Below is a small trained network, with its code and all its weights. Each question gives an input and a class and asks what happens when units are switched off, that is, made to give their printed mean instead of their output.

import numpy as np


def w(rows, s, z=0):
    codes = np.array(rows[::2]) - 128.0
    scale = np.full(codes.shape[1], s)
    scale[-1] = z or s
    return codes * scale


def norm(h):
    return h / np.sqrt((h * h).mean(-1, keepdims=True) + 1e-5)


def f(y):
    return np.maximum(y, 0)


def log_softmax(a):
    a = a - a.max(-1, keepdims=True)
    return a - np.log(np.exp(a).sum(-1, keepdims=True))


def net(x, mask):
    res = np.array(x, float).reshape(1, 6) / 4 @ E
    u = 0
    for l in range(2):
        y = f(norm(res) @ A[l][:, :-1].T + A[l][:, -1])
        res = res + np.where(mask[u : u + 12], y, B[l][:, -1]) @ B[l][:, :-1]
        u += 12
    return log_softmax(norm(res)[-1] @ U[:, :-1].T + U[:, -1])


A, B = {}, {}
E = w([
[2,141,188,193,55,63,177,32,213],'x0',
[135,137,197,144,223,157,137,79,168],'x1',
[45,175,120,70,72,155,93,113,106],'x2',
[195,217,106,214,67,173,79,68,130],'x3',
[134,134,137,157,167,109,185,27,39],'x4',
[111,143,162,26,61,133,181,127,91],'x5',
],0.0074)
A[0] = w([
[207,156,134,187,145,106,77,125,148,103],'0.n0',
[131,131,102,94,93,169,125,183,80,57],'0.n1',
[106,54,190,146,146,10,215,101,125,188],'0.n2',
[98,58,135,49,195,72,96,169,96,183],'0.n3',
[114,167,32,239,177,107,156,120,149,51],'0.n4',
[160,105,102,183,172,179,145,156,145,4],'0.n5',
[43,51,158,102,114,163,200,142,98,187],'0.n6',
[183,145,179,15,161,200,146,196,128,154],'0.n7',
[148,162,121,180,106,148,84,130,88,73],'0.n8',
[82,72,59,157,167,115,55,214,32,148],'0.n9',
[132,23,102,23,200,234,132,254,82,165],'0.n10',
[149,188,84,135,111,131,176,41,70,77],'0.n11',
],0.0089,0.0033)
B[0] = w([
[92,13,88,83,76,167,119,99,87,168],'0.n0',
[105,204,98,112,188,123,164,122,207,166],'0.n1',
[78,92,153,124,99,119,230,159,84,200],'0.n2',
[181,227,149,187,115,58,225,106,190,195],'0.n3',
[155,92,159,30,175,113,78,176,110,162],'0.n4',
[178,9,129,102,213,140,87,122,165,150],'0.n5',
[167,94,71,205,152,22,211,34,133,189],'0.n6',
[124,229,127,151,109,3,118,235,81,204],'0.n7',
[152,178,150,130,112,112,95,49,29,156],'0.n8',
[207,234,106,108,97,3,137,222,172,188],'0.n9',
[211,237,213,154,122,107,122,156,174,246],'0.n10',
[68,89,189,157,93,209,249,104,61,169],'0.n11',
],0.0059,0.012)
A[1] = w([
[120,169,109,169,125,225,91,169,107,105],'1.n0',
[248,98,92,171,178,168,115,86,143,4],'1.n1',
[116,138,117,123,84,106,148,106,57,224],'1.n2',
[46,120,177,137,146,101,103,113,174,2],'1.n3',
[140,83,107,122,133,55,148,96,132,174],'1.n4',
[106,164,114,140,74,116,125,97,170,207],'1.n5',
[157,169,108,133,107,179,117,93,71,191],'1.n6',
[173,99,130,158,125,151,46,113,134,109],'1.n7',
[135,176,140,146,120,182,164,44,86,33],'1.n8',
[159,136,172,85,166,104,171,197,104,177],'1.n9',
[151,180,119,126,76,153,66,82,117,72],'1.n10',
[78,168,131,60,118,131,113,96,73,40],'1.n11',
],0.012,0.002)
B[1] = w([
[163,157,200,114,143,117,202,41,130,159],'1.n0',
[83,106,116,45,64,155,41,165,111,180],'1.n1',
[229,119,116,181,186,179,217,101,241,216],'1.n2',
[81,121,181,151,167,150,140,209,74,174],'1.n3',
[209,152,153,133,118,124,116,49,147,200],'1.n4',
[103,112,41,61,208,205,124,177,15,205],'1.n5',
[96,90,190,241,86,65,167,123,159,188],'1.n6',
[179,48,192,166,109,90,103,2,128,167],'1.n7',
[2,81,186,133,100,107,109,136,130,199],'1.n8',
[111,203,71,167,79,119,134,97,138,254],'1.n9',
[92,128,97,104,211,133,244,138,190,179],'1.n10',
[178,19,88,96,114,152,156,74,134,163],'1.n11',
],0.0078,0.009)
U = w([
[115,140,32,87,148,190,134,145,129,7],'0',
[175,42,163,144,111,110,5,83,120,55],'1',
[187,211,139,165,122,45,141,139,149,252],'2',
[80,28,160,186,144,146,219,50,128,197],'3',
[48,112,151,131,167,163,86,192,98,21],'4',
],0.015,0.0026)

Each question gives the input, the list of numbers given to net, and the class t.
The units are the neurons (one row each of A and B). Each row of codes is followed by its name. A weight is (code - 128) times the scale printed after its matrix; where a second scale follows, it is the last column's (A, B and U).
mask holds one flag per neuron, layer by layer. A switched-off neuron (its flag False) gives its mean, the last column of its row in B, instead of its output. The means were averaged over made-up inputs and are rounded, as every weight is.
A unit's drop is (log p(t) with every unit on - log p(t) with that unit switched off) / (log p(t) with every unit on - log p(t) with every unit switched off).
most important unit: the unit with the biggest drop
top k neurons: the k neurons with the biggest drops, biggest first
top k neurons in layer l: the k neurons of layer l with the biggest drops, biggest first
drop when u is switched off: that unit's drop, to one decimal
input [6,-6,3,4,-1,-7], class 3: most important unit : 0.n9
input [-6,-1,-3,7,8,-3], class 3: top 2 neurons : 0.n11, 1.n6
input [-7,2,3,8,-7,-6], class 1: top 3 neurons in layer 0 : 0.n0, 0.n5, 0.n3
input [0,-5,-3,3,-5,8], class 0: top 2 neurons in layer 1 : 1.n5, 1.n6
input [-1,5,5,5,-6,3], class 3: top 2 neurons : 0.n10, 0.n9
input [3,-3,8,-2,-4,5], class 0: top 2 neurons in layer 1 : 1.n5, 1.n6
input [3,8,-5,3,1,-2], class 1: top 2 neurons : 1.n1, 0.n4
input [-7,7,2,7,5,-6], class 1: top 2 neurons : 1.n1, 0.n5
input [-1,-5,7,3,-5,-6], class 0: top 2 neurons in layer 1 : 1.n5, 1.n10
input [2,-5,-8,0,7,0], class 3: drop when 0.n2 is switched off : 0.0
input [6,-5,2,4,-8,1], class 0: drop when 1.n5 is switched off : 0.1
input [6,-8,3,0,-7,6], class 0: drop when 1.n5 is switched off : 0.4
input [5,3,0,-1,-1,-5], class 3: drop when 0.n7 is switched off : 0.3
input [0,-2,5,6,-5,-5], class 3: top neuron : 1.n10
